What each symbol does to the items:
j438 ^ j575
j438 % j869
j438 + j66
j438 $ j956
j438 @ j833
j438 & j804
j438 ! j907
j652 ^ j42
j652 % j626
j652 + j973
j652 $ j806
j652 @ j945
j652 & j907
j652 ! j804
j626 ^ j202
j626 % j652
j626 + j617
j626 $ j621
j626 @ j779
j626 & j876
j626 ! j34
j66 ^ j92
j66 % j59
j66 + j438
j66 $ j488
j66 @ j758
j66 & j374
j66 ! j32
j551 ^ j716
j551 % j320
j551 + j866
j551 $ j630
j551 @ j90
j551 & j642
j551 ! j22
j805 ^ j553
j805 % j28
j805 + j168
j805 $ j760
j805 @ j114
j805 & j801
j805 ! j614
j635 ^ j301
j635 % j909
j635 + j408
j635 $ j586
j635 @ j840
j635 & j355
j635 ! j855
j529 ^ j839
j529 % j332
j529 + j284
j529 $ j779
j529 @ j621
j529 & j855
j529 ! j355
j393 ^ j46
j393 % j90
j393 + j474
j393 $ j356
j393 @ j320
j393 & j783
j393 ! j676
j942 ^ j717
j942 % j698
j942 + j859
j942 $ j390
j942 @ j374
j942 & j758
j942 ! j571
j355 ^ j187
j355 % j972
j355 + j435
j355 $ j250
j355 @ j493
j355 & j635
j355 ! j529
j859 ^ j627
j859 % j250
j859 + j942
j859 $ j972
j859 @ j804
j859 & j833
j859 ! j945
j776 ^ j137
j776 % j64
j776 + j114
j776 $ j783
j776 @ j168
j776 & j356
j776 ! j733
j617 ^ j356
j617 % j973
j617 + j626
j617 $ j46
j617 @ j727
j617 & j137
j617 ! j600
j42 ^ j652
j42 % j202
j42 + j312
j42 $ j583
j42 @ j55
j42 & j629
j42 ! j85
j284 ^ j320
j284 % j716
j284 + j529
j284 $ j727
j284 @ j46
j284 & j348
j284 ! j435
j733 ^ j59
j733 % j92
j733 + j960
j733 $ j599
j733 @ j433
j733 & j170
j733 ! j776
j848 ^ j840
j848 % j223
j848 + j599
j848 $ j960
j848 @ j301
j848 & j83
j848 ! j246
j356 ^ j617
j356 % j312
j356 + j202
j356 $ j393
j356 @ j483
j356 & j776
j356 ! j170
j840 ^ j848
j840 % j956
j840 + j919
j840 $ j869
j840 @ j635
j840 & j493
j840 ! j672
j45 ^ j271
j45 % j676
j45 + j505
j45 $ j328
j45 @ j22
j45 & j108
j45 ! j90
j717 ^ j942
j717 % j908
j717 + j627
j717 $ j22
j717 @ j328
j717 & j874
j717 ! j630
j474 ^ j621
j474 % j583
j474 + j393
j474 $ j202
j474 @ j839
j474 & j246
j474 ! j83
j22 ^ j390
j22 % j987
j22 + j525
j22 $ j717
j22 @ j45
j22 & j917
j22 ! j551
j560 ^ j90
j560 % j46
j560 + j806
j560 $ j973
j560 @ j716
j560 & j368
j560 ! j271
j332 ^ j866
j332 % j529
j332 + j716
j332 $ j945
j332 @ j806
j332 & j77
j332 ! j972
j839 ^ j529
j839 % j866
j839 + j320
j839 $ j801
j839 @ j474
j839 & j760
j839 ! j187
j945 ^ j55
j945 % j779
j945 + j571
j945 $ j332
j945 @ j652
j945 & j862
j945 ! j859
j599 ^ j919
j599 % j108
j599 + j848
j599 $ j733
j599 @ j54
j599 & j676
j599 ! j783
j833 ^ j958
j833 % j586
j833 + j758
j833 $ j909
j833 @ j438
j833 & j859
j833 ! j862
j92 ^ j66
j92 % j733
j92 + j575
j92 $ j108
j92 @ j874
j92 & j328
j92 ! j64
j246 ^ j672
j246 % j369
j246 + j783
j246 $ j114
j246 @ j760
j246 & j474
j246 ! j848
j271 ^ j45
j271 % j159
j271 + j57
j271 $ j374
j271 @ j390
j271 & j488
j271 ! j560
j571 ^ j630
j571 % j727
j571 + j945
j571 $ j716
j571 @ j973
j571 & j31
j571 ! j942
j621 ^ j474
j621 % j806
j621 + j46
j621 $ j626
j621 @ j529
j621 & j672
j621 ! j493
j90 ^ j560
j90 % j393
j90 + j583
j90 $ j312
j90 @ j551
j90 & j912
j90 ! j45
j170 ^ j600
j170 % j328
j170 + j39
j170 $ j676
j170 @ j908
j170 & j733
j170 ! j356
j433 ^ j305
j433 % j874
j433 + j614
j433 $ j54
j433 @ j733
j433 & j908
j433 ! j168
j629 ^ j907
j629 % j114
j629 + j64
j629 $ j369
j629 @ j28
j629 & j42
j629 ! j575
j727 ^ j483
j727 % j571
j727 + j779
j727 $ j284
j727 @ j617
j727 & j69
j727 ! j698
j250 ^ j543
j250 % j859
j250 + j698
j250 $ j355
j250 @ j34
j250 & j586
j250 ! j779
j328 ^ j374
j328 % j170
j328 + j85
j328 $ j45
j328 @ j717
j328 & j92
j328 ! j312
j301 ^ j635
j301 % j762
j301 + j54
j301 $ j614
j301 @ j848
j301 & j187
j301 ! j760
j972 ^ j525
j972 % j355
j972 + j390
j972 $ j859
j972 @ j57
j972 & j909
j972 ! j332
j114 ^ j876
j114 % j629
j114 + j776
j114 $ j246
j114 @ j805
j114 & j202
j114 ! j960
j168 ^ j69
j168 + j805
j168 $ j152
j168 @ j776
j168 & j483
j168 ! j433
j152 ^ j348
j152 % j642
j152 + j760
j152 $ j168
j152 @ j783
j152 & j320
j152 ! j54
j973 ^ j312
j973 % j617
j973 + j652
j973 $ j560
j973 @ j571
j973 & j32
j973 ! j374
j716 ^ j551
j716 % j284
j716 + j332
j716 $ j571
j716 @ j560
j716 & j824
j716 ! j390
j77 ^ j290
j77 % j855
j77 + j824
j77 $ j862
j77 @ j552
j77 & j332
j77 ! j909
j408 ^ j54
j408 % j264
j408 + j635
j408 $ j305
j408 @ j919
j408 & j435
j408 ! j348
j698 ^ j908
j698 % j942
j698 + j250
j698 $ j435
j698 @ j600
j698 & j305
j698 ! j727
j390 ^ j22
j390 % j435
j390 + j972
j390 $ j942
j390 @ j271
j390 & j264
j390 ! j716
j806 ^ j583
j806 % j621
j806 + j560
j806 $ j652
j806 @ j332
j806 & j552
j806 ! j57
j55 ^ j945
j55 % j801
j55 + j630
j55 $ j866
j55 @ j42
j55 & j28
j55 ! j627
j312 ^ j973
j312 % j356
j312 + j42
j312 $ j90
j312 @ j630
j312 & j64
j312 ! j328
j137 ^ j776
j137 % j32
j137 + j876
j137 $ j388
j137 @ j69
j137 & j617
j137 ! j59
j909 ^ j762
j909 % j635
j909 + j264
j909 $ j833
j909 @ j956
j909 & j972
j909 ! j77
j552 ^ j369
j552 % j672
j552 + j368
j552 $ j907
j552 @ j77
j552 & j806
j552 ! j956
j46 ^ j393
j46 % j560
j46 + j621
j46 $ j617
j46 @ j284
j46 & j388
j46 ! j159
j305 ^ j433
j305 % j758
j305 + j586
j305 $ j408
j305 @ j59
j305 & j698
j305 ! j69
j28 ^ j862
j28 % j805
j28 $ j290
j28 @ j629
j28 & j55
j28 ! j958
j54 ^ j408
j54 % j917
j54 + j301
j54 $ j433
j54 @ j599
j54 & j987
j54 ! j152
j374 ^ j328
j374 % j600
j374 + j804
j374 $ j271
j374 @ j942
j374 & j66
j374 ! j973
j956 ^ j223
j956 % j840
j956 + j488
j956 $ j438
j956 @ j909
j956 & j57
j956 ! j552
j32 ^ j64
j32 % j137
j32 + j907
j32 $ j368
j32 @ j31
j32 & j973
j32 ! j66
j108 ^ j488
j108 % j599
j108 + j223
j108 $ j92
j108 @ j917
j108 & j45
j108 ! j912
j39 ^ j34
j39 % j85
j39 + j170
j39 $ j83
j39 @ j543
j39 & j960
j39 ! j202
j583 ^ j806
j583 % j474
j583 + j90
j583 $ j42
j583 @ j866
j583 & j369
j583 ! j505
j369 ^ j552
j369 % j246
j369 + j912
j369 $ j629
j369 @ j290
j369 & j583
j369 ! j223
j435 ^ j987
j435 % j390
j435 + j355
j435 $ j698
j435 @ j159
j435 & j408
j435 ! j284
j290 ^ j77
j290 % j760
j290 + j642
j290 $ j28
j290 @ j369
j290 & j866
j290 ! j762
j85 ^ j804
j85 % j39
j85 + j328
j85 $ j505
j85 @ j627
j85 & j575
j85 ! j42
j600 ^ j170
j600 % j374
j600 + j34
j600 $ j159
j600 @ j698
j600 & j59
j600 ! j617
j919 ^ j599
j919 % j488
j919 + j840
j919 $ j59
j919 @ j408
j919 & j159
j919 ! j388
j320 ^ j284
j320 % j551
j320 + j839
j320 $ j483
j320 @ j393
j320 & j152
j320 ! j987
j264 ^ j917
j264 % j408
j264 + j909
j264 $ j758
j264 @ j488
j264 & j390
j264 ! j824
j575 ^ j438
j575 % j960
j575 + j92
j575 $ j223
j575 @ j958
j575 & j85
j575 ! j629
j804 ^ j85
j804 % j34
j804 + j374
j804 $ j57
j804 @ j859
j804 & j438
j804 ! j652
j642 ^ j824
j642 % j152
j642 + j290
j642 @ j912
j642 & j551
j642 ! j917
j801 ^ j779
j801 % j55
j801 + j483
j801 $ j839
j801 @ j202
j801 & j805
j801 ! j543
j630 ^ j571
j630 % j483
j630 + j55
j630 $ j551
j630 @ j312
j630 ! j717
j388 ^ j783
j388 % j368
j388 + j672
j388 $ j137
j388 @ j348
j388 & j46
j388 ! j919
j907 ^ j629
j907 % j876
j907 + j32
j907 $ j552
j907 @ j862
j907 & j652
j907 ! j438
j483 ^ j727
j483 % j630
j483 + j801
j483 $ j320
j483 @ j356
j483 & j168
j483 ! j908
j824 ^ j642
j824 % j348
j824 + j77
j824 $ j31
j824 @ j368
j824 & j716
j824 ! j264
j31 % j69
j31 + j862
j31 $ j824
j31 @ j32
j31 & j571
j31 ! j758
j223 ^ j956
j223 % j848
j223 + j108
j223 $ j575
j223 @ j762
j223 & j505
j223 ! j369
j917 ^ j264
j917 % j54
j917 + j762
j917 $ j874
j917 @ j108
j917 & j22
j917 ! j642
j187 ^ j355
j187 % j525
j187 + j987
j187 $ j543
j187 @ j83
j187 & j301
j187 ! j839
j960 ^ j869
j960 % j575
j960 + j733
j960 $ j848
j960 @ j614
j960 & j39
j960 ! j114
j908 ^ j698
j908 % j717
j908 + j543
j908 $ j987
j908 @ j170
j908 & j433
j908 ! j483
j876 ^ j114
j876 % j907
j876 + j137
j876 $ j672
j876 @ j553
j876 & j626
j876 ! j869
j783 ^ j388
j783 % j912
j783 + j246
j783 $ j776
j783 @ j152
j783 & j393
j783 ! j599
j543 ^ j250
j543 % j627
j543 + j908
j543 $ j187
j543 @ j39
j543 & j614
j543 ! j801
j762 ^ j909
j762 % j301
j762 + j917
j762 $ j958
j762 @ j223
j762 & j525
j762 ! j290
j64 ^ j32
j64 % j776
j64 + j629
j64 $ j912
j64 & j312
j64 ! j92
j505 ^ j57
j505 % j83
j505 + j45
j505 $ j85
j505 @ j525
j505 & j223
j505 ! j583
j676 ^ j159
j676 % j45
j676 + j83
j676 $ j170
j676 @ j987
j676 & j599
j676 ! j393
j987 ^ j435
j987 % j22
j987 + j187
j987 $ j908
j987 @ j676
j987 & j54
j987 ! j320
j614 ^ j586
j614 % j958
j614 + j433
j614 $ j301
j614 @ j960
j614 & j543
j614 ! j805
j348 ^ j152
j348 % j824
j348 + j855
j348 $ j69
j348 @ j388
j348 & j284
j348 ! j408
j862 ^ j28
j862 % j553
j862 + j31
j862 $ j77
j862 @ j907
j862 & j945
j862 ! j833
j627 ^ j859
j627 % j543
j627 + j717
j627 $ j525
j627 @ j85
j627 & j958
j627 ! j55
j866 ^ j332
j866 % j839
j866 + j551
j866 $ j55
j866 @ j583
j866 & j290
j866 ! j525
j159 ^ j676
j159 % j271
j159 + j493
j159 $ j600
j159 @ j435
j159 & j919
j159 ! j46
j493 ^ j83
j493 % j57
j493 + j159
j493 $ j34
j493 @ j355
j493 & j840
j493 ! j621
j34 ^ j39
j34 % j804
j34 + j600
j34 $ j493
j34 @ j250
j34 & j869
j34 ! j626
j874 ^ j758
j874 % j433
j874 + j958
j874 $ j917
j874 @ j92
j874 & j717
j958 ^ j833
j958 % j614
j958 + j874
j958 $ j762
j958 @ j575
j958 & j627
j958 ! j28
j488 ^ j108
j488 % j919
j488 + j956
j488 $ j66
j488 @ j264
j488 & j271
j488 ! j368
j59 ^ j733
j59 % j66
j59 + j869
j59 $ j919
j59 @ j305
j59 & j600
j59 ! j137
j760 ^ j855
j760 % j290
j760 + j152
j760 $ j805
j760 @ j246
j760 & j839
j760 ! j301
j869 ^ j960
j869 % j438
j869 + j59
j869 $ j840
j869 @ j586
j869 & j34
j869 ! j876
j855 ^ j760
j855 % j77
j855 + j348
j855 $ j553
j855 @ j672
j855 & j529
j855 ! j635
j57 ^ j505
j57 % j493
j57 + j271
j57 $ j804
j57 @ j972
j57 & j956
j57 ! j806
j202 ^ j626
j202 % j42
j202 + j356
j202 $ j474
j202 @ j801
j202 & j114
j202 ! j39
j69 ^ j168
j69 % j31
j69 + j553
j69 $ j348
j69 @ j137
j69 & j727
j69 ! j305
j525 ^ j972
j525 % j187
j525 + j22
j525 $ j627
j525 @ j505
j525 & j762
j525 ! j866
j672 ^ j246
j672 % j552
j672 + j388
j672 $ j876
j672 @ j855
j672 & j621
j672 ! j840
j553 ^ j805
j553 % j862
j553 + j69
j553 $ j855
j553 @ j876
j553 & j779
j553 ! j586
j912 ^ j368
j912 % j783
j912 + j369
j912 $ j64
j912 @ j642
j912 & j90
j912 ! j108
j586 ^ j614
j586 % j833
j586 + j305
j586 $ j635
j586 @ j869
j586 & j250
j586 ! j553
j779 ^ j801
j779 % j945
j779 + j727
j779 $ j529
j779 @ j626
j779 & j553
j779 ! j250
j368 ^ j912
j368 % j388
j368 + j552
j368 $ j32
j368 @ j824
j368 & j560
j368 ! j488
j83 ^ j493
j83 % j505
j83 + j676
j83 $ j39
j83 @ j187
j83 & j848
j83 ! j474
j758 ^ j874
j758 % j305
j758 + j833
j758 $ j264
j758 @ j66
j758 & j942
j758 ! j31

The rows follow the links: the fewer symbols apart two items are, the more alike their rows tend to be.

Named rows; a name shown again gets a slightly different row:
j284 ->   86    63   -46    65  -144   119   219  -270   214   174   -98   151   -88   224   184   172    86   107  -276   -95   142  -107   133  -133   -78   -72  -188  -167   105  -142   192    39    48   147   151   125   -61   112   104   128    75  -171   143   165  -117   125   121   -21
j474 ->  162    70    41  -107  -119   161  -243   218    90   180   -10  -233    79    45  -209   113    91  -228    74  -145  -130   -99  -102  -187   142  -129   163  -214   168  -179  -210  -111   125   198  -219  -140  -114    49  -165  -169    48   213   -80  -164  -189    11    68    59
j69 ->  -60    80    14   147  -135  -172   246  -229   193  -201  -102    84   -75   -20   130   118    60   197  -298    89    68  -111   127   223   -56   131  -178   184    58  -107   191   152    27  -158   171    38    95   253   185   107   100  -206    90   115   174   -83    21   -32
j332 ->  130    86   -77  -257    96    97   267   -37   224    57    95   194   -85   220   102  -112   213   107   -10  -135    42    50  -267  -184    21  -152   -87  -158   103   130   222  -132    76   173   229    29     8  -212  -162   188    46  -186    99  -108  -159    59  -114   -24
j92 ->  -85   -89     1   274   110   -50  -166    42  -161  -131   -25  -121   -98  -248  -134  -136   -74  -147   352    98    74   104   262   169   -95   116   108   214  -190   195  -119   138   -82  -227  -114    92   111   -83   181  -140   -83   215  -155   138   125   -39   -95   -73
j912 ->   70    71   -12   197   116   -91  -151    63    51  -129   -65  -228   -54    33  -191  -185   164  -160   282  -132   138   135   282   178   -75  -116    51   216    62   209  -177    84    78  -237  -189    50  -247   -52   200  -112   165   226  -117   212   117    47  -133   -69
j676 ->   52  -128    46   186  -106   129  -174    18  -166   151  -124  -149    89    47  -236   113  -141  -156     3  -147  -107   -92   242  -215     3     2   101  -208  -112  -125  -150    92  -137   171  -186   -56   -61    72   135  -136  -128   307  -141    73  -140    94   166    12
j801 ->  -90    17    38  -162   -79   143   135   188    96   170    51    99    63  -162  -230    98    88  -120  -328   190   -63   -83  -205  -216   107   122   -70  -181   169  -272  -217  -104   116   208   135   -91   188    10  -115  -149    49   252    15  -155  -170  -156    87    78
j617 ->  -70     4  -115   243  -150   104  -125  -208   237   168   -29  -199   -80    -7   176   137    53   149    33   120    52   -47   196  -189  -122   101    60  -223   167  -132   215   133    90   205  -188    81   261    62   127   126    89  -256  -121   159  -140   -13    51   -50
j575 -> -130  -105    80   -71   125  -160  -196   203  -188  -175    74   -96    74  -178  -201  -186  -110  -117   307   143   -61    81  -149   224   127    20   154   172  -116   192  -124   -45   -45  -132  -165   -60    79   -72  -163  -197   -67   232  -139  -142   207   -58   -49    59
j77 ->   98    87    39  -224   110  -160   181    57   195  -177    21   146   136   152   175  -133   281   104    38  -120   -54    87  -238   182   182  -183   -17   192    71    81   175  -133   100  -150   202   -54  -171   -48  -165   116    99  -260   104   -98   141   129  -176    34
j355 ->   67   -53   -39  -208  -126   118   240   -27  -141   103   120   273   -60   122   141   101  -206   190  -248   -86   115   -75  -150  -191   -18  -124  -163  -165  -116  -173   206   -29   -72   217   115    97   -61   106  -122   115  -124  -163   102   -53  -138    61   145   -86
j614 ->  -53   -37    97  -251  -106  -103   223   200  -202  -153    38   219    77  -164  -132   105  -152  -116  -303   185   -62   -55  -241   214    80    66  -131   156  -155  -177  -124  -107  -102   -97   172   -95    24   246  -142  -143   -62   204    64   -62   144   -74   118    94
j833 -> -103   -28    46  -252   109  -153   186   -33  -112  -179    82   233   101     7   175  -185   -75   191   -33   158  -136    82  -238   191    94    70  -110   243  -118   103   197  -101   -86  -135   162   -61    68   -75  -144   125   -77  -212    40  -124   144   -34   -78    31
j586 ->  -86   -42   -60  -210   -69  -138   198   -34  -169  -132   150   164   -49   -36   146   123  -206   162  -291   103    87   -38  -253   148     9    58  -145   194   -83  -203   148   -51   -29  -182   152    69    33   197  -162   137   -34  -211   119  -159   150    -9   156   -55
j46 ->   15   111    74   292  -165    87  -259  -195   235   189  -131  -176    99   110   213   111   120   209    13  -118   -95   -32   250  -105   -50   -66   128  -187    72   -93   176     8    69   209  -136   -99   -78    41   130   176    19  -210   -48   128  -148    91    69    76
j529 ->   85    52    70  -238  -120    85   205   -35   285    45    41   184    16   120   106   111    50   165  -251  -149  -103   -49  -166  -153   148  -133   -31  -228   127  -211   176  -131   117   164   191  -126   -36    45   -79   125    73  -170   110  -180  -122    72    92    22
j945 -> -135   155   114  -230   133    82   160   -23   148   104    65   140   114    10   152  -182   173   117   -22   125   -64    65  -144  -209   112   125   -59  -143   133   143   113   -16   140   179   183  -110   204  -199  -149   187    70  -225    81   -69  -152   -62  -176     9
j152 ->   72    56   -60   135   -74  -100   215    51   146  -170   -63   129   -63   -51  -198   103    64  -188  -270  -132   107  -109   101   172  -109    -2  -194   174   121  -125  -182   101   117  -171   152    63  -230   234   159  -142    96   241    59   102   127    66    59   -82
j956 ->   65   -69    84   -82   175  -167  -249   -64  -145  -186    51  -139     9   167   135  -179   -94   165   325  -123   -87    40  -159   133   164  -128   153   144  -126   108   221  -126   -51  -187  -179   -69  -236  -160   -97   186   -91  -237  -145  -116    94    90   -32    68
j630 ->  -81    27    12   123    97   162   185    48    91   128  -156    78    68  -191  -213  -145   151  -185    17   117  -123    73   131  -205   -20   136   -81  -176   190   172  -204   130    99   143   167  -105   224  -260   153  -118    40   251   136   128  -125    -6  -143    55
j839 ->   48    -9   -21  -231   -87   104   226   184    90   135   118   152  -127    -5  -170   130    71  -126  -249  -154    26   -83  -216  -208    30  -133  -202  -182    89  -179  -162  -133    80   203   153   125    21    69  -169  -110    15   228    83  -220  -121    98    62   -73
j866 ->   29    69    23  -252   130   159   190   261   165   176    56   127   162    10  -218  -109   222  -104    50  -119   -95    64  -263  -176   115  -149   -71  -209   171    77  -176  -113   129   217   187  -126   -25  -252  -185  -133    30   214    37  -116  -148   100  -170    13
j958 -> -113   -65  -102  -215    75   -93   257   273  -234  -173   149   205   -60  -173  -238   -86   -72  -125    -5   145    74    88  -232   230   -20    67  -175   153  -162   165  -195   -87   -98  -139   208   120    48   -85  -120   -95   -42   130    94  -111    95   -27  -128   -61
j505 ->   31   -30    37   -89   188    64  -261   187  -259   148    46   -88    78    18  -134  -117   -76  -140   321   -65   -99    72  -151  -155    99  -115   166  -187  -109   154  -156  -121   -72   122  -161   -70   -95  -218  -123  -114   -75   201  -148  -131   -85    64  -161    83
j942 ->  -77  -100    69    74    87    85   196  -190  -100    99  -116   218   108    21   171  -109   -27   169   -12   121  -107    41   102  -194   -42   107  -105  -221   -96   206   197   131   -66   147   168   -79   188  -226   135   132  -162  -234    18   154  -147   -57   -85    64
j39 ->  -50  -104    35   -72  -121   116  -179   165  -211   200    30  -127   126  -193  -178   147  -154  -148     1    77   -73   -83  -174  -191    69    96   154  -157   -79  -143  -172   -91   -47   136  -101   -50   240    52  -126  -166  -217   228  -147  -167  -143   -31   175   -14
j390 ->   65  -124  -101   123   120   105   244  -252  -170   148   -97   188   -45   172   116  -166   -50   185   -31  -109    62    72   101  -232  -117   -55  -166  -231  -104   147   205   125   -91   138   131   143   -86  -231   206   131  -151  -199    77   163  -204    67   -54   -46
j672 ->   60    56    -3   -64   -36  -112  -169   -20   239  -143    81  -203    99   200   139   169   110   166    11   -82  -113   -86  -115   164    97   -96   196   170   109  -191   209  -137   103  -190  -178  -132  -212   178  -147   143    59  -262  -135   -99   202    46    12    53

Each walk starts at a row. The symbols on each line, taken left to right, move it on to the next item.
Each answer is a row, close to the row of the item it stands for.
start   71   -40   -33    98  -118  -115   187  -172   -72   -97   -34   236   -54   191   137   177  -161   118  -319  -114    73   -68    94   162  -156   -54  -152   189   -74   -79   133    18  -106  -200   114   116  -196   286   130   130   -70  -248   108    21   205    35   163   -37
+ $ ! %
 -53    56   -81  -185   113  -158   199   -34   237  -155   129   184   -84   -20   162  -107   180   156    -3   157   119    69  -285   177   -29    95  -161   174    80   171   237   -87    87  -172   148    98    58   -28  -146   139   177  -238    71  -122    75   -35  -187   -28
& @ !
-115   -73    46   -72    81   155  -269   -41  -171   168    57  -144   140   -83   155  -191   -63   192   312   100  -181    55  -123  -160   106    79   164  -206  -117   144   184  -138   -49   243  -237   -30   239  -256  -100   135  -163  -220  -119  -168  -173   -29   -71    28
start   20    77   -26   254   -79  -117   -99    13    97  -131  -130  -231    51   -18  -175   141    73  -139   -11  -156   -91  -104   187   215   -82   -72   223   209   107  -145  -168    99    74  -202  -177  -101  -183   269   115  -156   154   234  -148   151   118    66    89    49
% ^ $ + !
 -91   -32   -95  -131   191  -160  -168   -57  -159   -56   142  -139   -88   -52   144  -110   -71   166   326   160   133    97  -123   206   -15    64   117   234   -70   182   192   -51   -71  -157  -141   136   129   -71  -153   101   -39  -201  -140  -131   140   -87   -65    -9
$ % & & +
  72   -89   100   195  -121  -128  -240  -168  -189  -166  -121  -147    50   140   137   162  -147   166    16  -104   -65   -77   215   233   -71   -25   170   190  -105  -100   182   101  -103  -201   -76   -75  -218   234   195   139   -90  -204   -52   122   167    97   106    56
start -152    85   -67    98  -110   133   179   -20    84   132  -102   169  -131  -146  -153   128   120  -167  -323   166    23   -54   142  -134  -107   197  -202  -204   114  -179  -134   107    48   163   167   130   244    83   119  -187    81   244    36   124  -145   -78    51  -120
+ ! + %
 -29   -59   -81   138   187    61   255     4  -224   117   -59   258    13  -164  -167   -51   -34  -201    17   115   171    88   111  -191  -158   129  -183  -250   -93   208  -165   140   -73   177   185   125   218  -280   180   -62  -122   227    75    85  -127    13  -106   -48
^ & $ ^
  74    13   -52    35   138  -125   178    46  -240  -165   -41   221   -61   -41  -139  -128   -83  -147   -48  -122    99    56   145   257  -116   -79  -178   179  -156   219  -122   109  -106  -187   161   105  -267   -50   139  -237   -56   177   110   109   104    26   -33   -58
start   79    68   -18   219   105   127  -163  -274   199   112   -45  -197   -96   227   161  -170   144    94   262  -135    65    79   271  -197   -75   -45    63  -132   142   147   118    66    18   177  -105    87   -65  -235   139    86   119  -185  -108    96   -88    83  -174   -42
% ! + %
 111   -12   -64   -69   125   126  -165   -17  -107   154   150  -146   -40   161   193  -152   -53   196   332   -86    58    32  -156  -224    76  -123    67  -225   -59   130   124  -142   -24   217  -165   122   -61  -270  -164   130  -168  -205   -88  -100  -146    22   -80   -76
$ & & %
 -98   -75    -5   -78   -76   189  -187   -67  -137    95   168  -157   -55   -10   158   151  -154   131   -18   183   140   -54  -150  -203    50    64    97  -212  -115  -175   244   -53   -34   242  -187   125   286    71  -141    96  -142  -211   -85  -110  -152  -112   181  -114
start  -83  -119    50   250    91   105  -198    64  -165   119   -73  -102    78  -133  -205  -165   -77  -113   277   117   -55    81   273  -194   -22    95   173  -180  -117   231  -158   110   -72   130  -150   -50   204  -239   224  -140  -113   163  -119    99   -93   -18   -41    18
^ @ $ ! & !
 160   -46    36    87    95   -91   164  -234   -99  -147  -163   231    57   207   139   -88   -60   169   -14  -133   -86    50   108   178   -28  -109  -102   181   -97   198   144    48   -61  -259   264   -88  -161   -18   162   218   -51  -202   149   153   169    73   -32    81
& ! & @
 124    64    45   215   167  -131  -191  -149   206   -84  -141  -158    36   172   123   -66   205   122   255   -72  -125    82   216   180    39   -59   134   205   121   169   127    99    85  -178   -86   -68  -228   -60    84   140    29  -198   -35   131   187    40  -156     9
start   79   -93    19  -177   105   -85   243   227  -222  -215    91   234   102     1  -179   -93   -85  -104    24   -90  -131    90  -168   232    70  -131   -72   203  -117    75  -157  -163   -61  -162   128   -93  -244   -68  -174  -199  -102   167   123  -112   133    53   -47    25
% ! + %
 103    75     7    48   145  -133   138    42   143  -235  -152   135   133    15  -132  -114   222  -157   -33  -145   -97    56    90   186   -38   -64   -92   250    63   232  -143   113    80  -194   207  -123  -273   -72   173  -139   132   222    95   133   122    53  -145    98
@ & + $
 -45    60     3  -126    82   103  -187   203   122   143    41  -208    73  -173  -120   -71   192  -164   277   114  -122   114   -63  -171   110    10   230  -156    91   168   -89  -126   110   159  -124   -43   147  -283  -138  -114    91   162   -67   -94  -150   -94  -120    45
start -105    97   -45   -92    92   154  -153    17   174   140   100  -188   -88    -4   263  -156   160   133   293   142    42   108  -118  -229   -10   118    53  -190   105   137   155   -48    49   154  -144    69   296  -256   -84   181    -1  -207  -132   -95  -126   -94  -147   -94
^ & $ ^
  80    74   -69   -13    65   -99  -182   -34   221  -114   132  -234   -51   145   136   -92   209   169   280  -113   103    36   -98   153    39  -170   115   161   115   130   133   -86   153  -134  -165    69  -237  -113  -175   100   118  -223   -93  -152   131    51  -170   -82
@ & +
 131    26    89   121   135   111   181  -222   223   155  -157   119    80   182   154  -106   204   172   -44  -134   -71    27   112  -205   -31   -74   -28  -199   116   284   167    88    85   163   179   -98   -94  -256   113   137    52  -226   151   134  -134    43   -89    57
start   84   -64    45  -227  -124   -94   236   -12  -122  -153   100   186    64   195   165   118  -188   138  -275  -124   -41   -86  -233   153   150   -79  -122   178  -132  -162   150   -78   -95  -192   163  -126  -218   215   -78   156   -38  -241   148  -141   102    32   277    50
@ ^ $
 -85   -27   -81  -187  -131  -140  -183   262  -181  -127   112  -150   -71  -176  -160   160  -161  -186    15   149    98   -48   -91   188     8   117    74   240   -50  -186  -217  -111   -83  -227  -139    93    52   272  -135  -133   -85   228  -109  -127   132   -39   188   -53
^ + $ % &
  50   -53    85   235   131   121  -223  -196   -74   162  -105   -63    25   130   129   -80   -79   140   309   -79     4    86   271  -185   -59   -71   125  -128   -75   207   150    79  -123   182  -142   -71   -62  -283   159   124  -138  -200   -85   135  -141     4   -64    63
start   60   -36    66    77  -168  -105   227     8  -202  -146   -70   221    94    26  -216   153  -147  -166  -280  -170   -70   -10   104   163   -27   -71  -100   190  -114  -161  -162    97   -77  -208   175   -97  -152   219   139  -149   -28   272    70   137   118    32   195    95
$ ^ $ @ ^
  73   -37   -26   268  -106  -157  -197    -9  -206   -95  -106  -171  -107    61  -186   115  -105  -134    10  -116    61   -64   182   172   -98   -43    14   216  -173  -121  -186   127  -125  -251  -140    31  -198   264   127  -147   -76   194   -45   129   134    38   196   -18
% ^ ^ ^
  66   -77   -53   231   126   -85  -141  -220  -119  -107  -116  -168   -57   180   172   -93  -121   118   295  -109    86    14   235   130   -71   -14    66   230  -155   172   180    67   -77  -217  -133   142  -257   -24   155   135   -64  -244   -58   192   106    72   -52  -132
